Here is a tiny trained network, its code and every weight. The questions are about switching its units off for an input and a target symbol, where a switched-off unit gives its printed mean instead of its output.

import numpy as np


def w(rows, s, z=0):
    codes = np.array(rows[::2]) - 128.0
    scale = np.full(codes.shape[1], s)
    scale[-1] = z or s
    return codes * scale


def norm(h):
    return h / np.sqrt((h * h).mean(-1, keepdims=True) + 1e-5)


def f(y):
    return np.maximum(y, 0)


def softmax(a):
    e = np.exp(a - a.max(-1, keepdims=True))
    return e / e.sum(-1, keepdims=True)


def log_softmax(a):
    a = a - a.max(-1, keepdims=True)
    return a - np.log(np.exp(a).sum(-1, keepdims=True))


def net(x, mask):
    ids = ['αβγεζηθλμξπστφψω'.index(c) for c in x.split()]
    T = len(ids)
    res = E[ids] + P[:T]
    u = 0
    for l in range(2):
        r = norm(res)
        for j in range(3):
            rows = slice(2 * j, 2 * j + 2)
            q, k, v = (r @ M[l][rows].T for M in (Q, K, V))
            z = softmax(np.where(np.tri(T) > 0, q @ k.T / 2**0.5, -1e9)) @ v
            o = O[l][rows]
            res = res + np.where(mask[u + j], z, o[:, -1]) @ o[:, :-1]
        u += 3
        y = f(norm(res) @ A[l][:, :-1].T + A[l][:, -1])
        res = res + np.where(mask[u : u + 8], y, B[l][:, -1]) @ B[l][:, :-1]
        u += 8
    return log_softmax(norm(res)[-1] @ U[:, :-1].T + U[:, -1])


Q, K, V, O, A, B = {}, {}, {}, {}, {}, {}
E = w([
[135,133,96,99],'α',
[102,102,146,112],'β',
[114,91,148,107],'γ',
[115,74,169,93],'ε',
[138,101,207,4],'ζ',
[150,158,154,127],'η',
[103,78,170,90],'θ',
[116,74,168,93],'λ',
[83,125,89,38],'μ',
[127,91,154,110],'ξ',
[117,152,104,236],'π',
[199,167,197,66],'σ',
[101,89,149,100],'τ',
[110,81,154,97],'φ',
[109,81,157,98],'ψ',
[127,92,152,111],'ω',
],0.024)
P = w([
[29,67,252,46],'0',
[32,93,235,55],'1',
[15,114,240,92],'2',
[14,120,221,105],'3',
[11,125,202,110],'4',
[23,151,195,130],'5',
[31,191,192,141],'6',
[64,202,189,151],'7',
[78,224,139,159],'8',
[114,247,128,167],'9',
[129,248,118,167],'10',
[91,169,152,99],'11',
],0.0029)
Q[0] = w([
[179,111,135,141],'L0H0',
[90,13,205,111],'L0H0',
[98,58,130,153],'L0H1',
[121,47,165,73],'L0H1',
[117,113,146,1],'L0H2',
[109,154,214,55],'L0H2',
],0.014)
K[0] = w([
[56,133,144,155],'L0H0',
[173,229,64,157],'L0H0',
[184,171,103,239],'L0H1',
[193,182,130,101],'L0H1',
[165,229,98,133],'L0H2',
[165,253,185,163],'L0H2',
],0.012)
V[0] = w([
[192,104,203,174],'L0H0',
[195,140,123,124],'L0H0',
[143,141,113,161],'L0H1',
[135,253,127,176],'L0H1',
[144,180,117,176],'L0H2',
[1,70,170,112],'L0H2',
],0.0083)
O[0] = w([
[77,107,116,154,192],'L0H0',
[189,84,130,175,80],'L0H0',
[53,155,239,110,4],'L0H1',
[83,119,201,238,6],'L0H1',
[27,165,54,171,101],'L0H2',
[151,82,1,13,147],'L0H2',
],0.0056,0.0026)
A[0] = w([
[133,224,148,148,85],'L0N0',
[170,61,199,108,61],'L0N1',
[142,120,185,100,49],'L0N2',
[64,92,107,87,202],'L0N3',
[169,135,59,253,39],'L0N4',
[113,146,188,67,66],'L0N5',
[176,254,89,152,252],'L0N6',
[149,141,20,137,124],'L0N7',
],0.0099,0.0035)
B[0] = w([
[162,67,168,182,169],'L0N0',
[119,184,120,141,223],'L0N1',
[57,145,95,102,170],'L0N2',
[190,166,145,177,254],'L0N3',
[2,104,83,168,143],'L0N4',
[85,151,56,147,208],'L0N5',
[77,92,210,186,235],'L0N6',
[180,181,148,214,176],'L0N7',
],0.011,0.0053)
Q[1] = w([
[182,5,81,67],'L1H0',
[70,192,191,123],'L1H0',
[139,24,69,127],'L1H1',
[171,141,96,90],'L1H1',
[134,158,93,127],'L1H2',
[60,180,131,182],'L1H2',
],0.018)
K[1] = w([
[88,88,2,126],'L1H0',
[129,132,237,104],'L1H0',
[103,46,146,80],'L1H1',
[151,68,71,171],'L1H1',
[158,164,139,83],'L1H2',
[132,145,94,173],'L1H2',
],0.017)
V[1] = w([
[50,121,76,191],'L1H0',
[121,253,242,17],'L1H0',
[173,219,148,162],'L1H1',
[203,25,162,163],'L1H1',
[81,235,68,196],'L1H2',
[86,199,244,73],'L1H2',
],0.0077)
O[1] = w([
[143,70,50,68,80],'L1H0',
[140,236,96,254,254],'L1H0',
[137,247,127,155,170],'L1H1',
[32,106,205,186,107],'L1H1',
[165,125,88,143,138],'L1H2',
[122,164,200,67,175],'L1H2',
],0.0092,0.007)
A[1] = w([
[226,84,130,240,211],'L1N0',
[95,138,176,173,153],'L1N1',
[219,24,161,120,50],'L1N2',
[80,52,73,64,30],'L1N3',
[186,212,191,38,100],'L1N4',
[189,31,68,135,84],'L1N5',
[145,92,229,164,78],'L1N6',
[178,108,44,1,3],'L1N7',
],0.0084,0.0049)
B[1] = w([
[14,131,133,69,251],'L1N0',
[141,117,143,196,253],'L1N1',
[212,193,209,85,153],'L1N2',
[31,102,58,208,142],'L1N3',
[69,157,19,94,223],'L1N4',
[83,206,169,137,146],'L1N5',
[79,121,217,57,197],'L1N6',
[167,72,162,254,173],'L1N7',
],0.0073,0.0055)
U = w([
[160,226,135,172,125],'α',
[187,135,132,200,147],'β',
[203,129,164,153,172],'γ',
[137,90,133,94,171],'ε',
[74,178,127,21,146],'ζ',
[74,111,254,132,102],'η',
[102,58,89,99,202],'θ',
[143,94,136,97,135],'λ',
[144,148,21,88,208],'μ',
[185,138,164,93,92],'ξ',
[40,70,55,204,57],'π',
[133,128,139,118,2],'σ',
[175,71,109,158,193],'τ',
[170,97,140,118,144],'φ',
[160,97,136,121,132],'ψ',
[200,151,186,75,71],'ω',
],0.013,0.0035)

Each question gives the input, a string of symbols that net reads in full, and the target symbol t.
The units are the heads (2 rows each of Q, K, V and O) and the neurons (one row each of A and B). Each row of codes is followed by its name. A weight is (code - 128) times the scale printed after its matrix; where a second scale follows, it is the last column's (O, A, B and U).
mask holds one flag per unit, layer by layer, with each layer's heads first. A switched-off unit (its flag False) gives its mean, the last column of its rows in O or B, instead of its output. The means were averaged over made-up inputs and are rounded, as every weight is.
A unit's drop is (log p(t) with every unit on - log p(t) with that unit switched off) / (log p(t) with every unit on - log p(t) with every unit switched off).
The circuit of an input: a set's keep is (log p(t) with only the set's units on - log p(t) with every unit switched off) / (log p(t) with every unit on - log p(t) with every unit switched off). Starting from the 12 units with the biggest drops (on a tie, the unit counted first), units are removed one at a time, each time the one whose removal leaves the highest keep (on an exact tie, the one counted first), for as long as the keep stays at least 0.8.
units of the circuit, in order: the units of the circuit, biggest drop first
k most important neurons: the k neurons with the biggest drops, biggest first
top k neurons in layer l: the k neurons of layer l with the biggest drops, biggest first
input η α ω λ ψ, target α: units of the circuit, in order -> (L0N3, L1H1)
input φ ζ β ω, target ζ: 3 most important neurons -> (L0N6, L1N4, L0N0)
input π π ξ ψ θ β γ, target π: units of the circuit, in order -> (L1H0, L1H2)
input ω ζ θ ω π ε β ω, target π: 2 most important neurons -> (L0N1, L0N7)
input μ β λ τ ψ, target μ: units of the circuit, in order -> (L0N6, L0H2, L0H1)
input γ ε ω ω ε α β η β λ ζ γ, target ζ: 2 most important neurons -> (L0N5, L0N6)
input ω θ η λ ε ζ ε, target ζ: top 4 neurons in layer 0 -> (L0N6, L0N5, L0N1, L0N2)
input ψ τ λ π η σ τ ξ τ η ζ, target α: units of the circuit, in order -> (L0H2, L1H0)
input ω η η ε ω ε π η γ, target η: 2 most important neurons -> (L0N5, L0N6)
input ζ ξ ψ β ξ τ φ λ ψ, target ζ: 4 most important neurons -> (L0N6, L0N3, L1N4, L0N0)
input τ α τ, target α: most important neuron -> (L0N1)
input ψ α ξ γ π ψ π θ, target π: units of the circuit, in order -> (L0H2, L1H2)
input ζ ψ λ, target ζ: units of the circuit, in order -> (L0H2, L1N4, L0H1)
input η η η ζ φ τ, target ζ: top neuron in layer 1 -> (L1N4)
input ξ γ μ λ η ζ, target ζ: units of the circuit, in order -> (L0N5, L0N6, L1H0)
input π γ ω β η τ λ η γ η τ ω, target η: units of the circuit, in order -> (L1H0, L1N6)
input π τ ζ ξ, target ζ: top 2 neurons in layer 0 -> (L0N3, L0N5)
input η η λ η γ γ ξ γ τ μ τ β, target μ: 2 most important neurons -> (L0N3, L0N7)
input θ φ η β ξ π λ, target π: 3 most important neurons -> (L0N6, L0N7, L0N5)
input β η η ε τ α η ψ ψ μ θ π, target π: units of the circuit, in order -> (L0N4)
input λ ε η φ μ φ, target μ: 3 most important neurons -> (L0N3, L0N6, L0N0)
input η θ ε ε μ ε γ θ, target μ: top 4 neurons in layer 0 -> (L0N3, L0N7, L0N0, L0N2)
input θ ε λ ω, target ω: top 2 neurons in layer 1 -> (L1N2, L1N7)
input λ η θ η θ ε π ψ θ ε τ τ, target π: 3 most important neurons -> (L0N7, L0N6, L1N6)
input π ζ ε ψ ε ω μ ε γ γ φ, target μ: 4 most important neurons -> (L0N3, L0N6, L0N0, L0N7)
input β ω ω η ξ η ζ μ θ ε, target μ: top 3 neurons in layer 0 -> (L0N6, L0N5, L0N3)
input ζ γ τ φ ψ θ, target ζ: 3 most important neurons -> (L0N6, L0N3, L0N0)
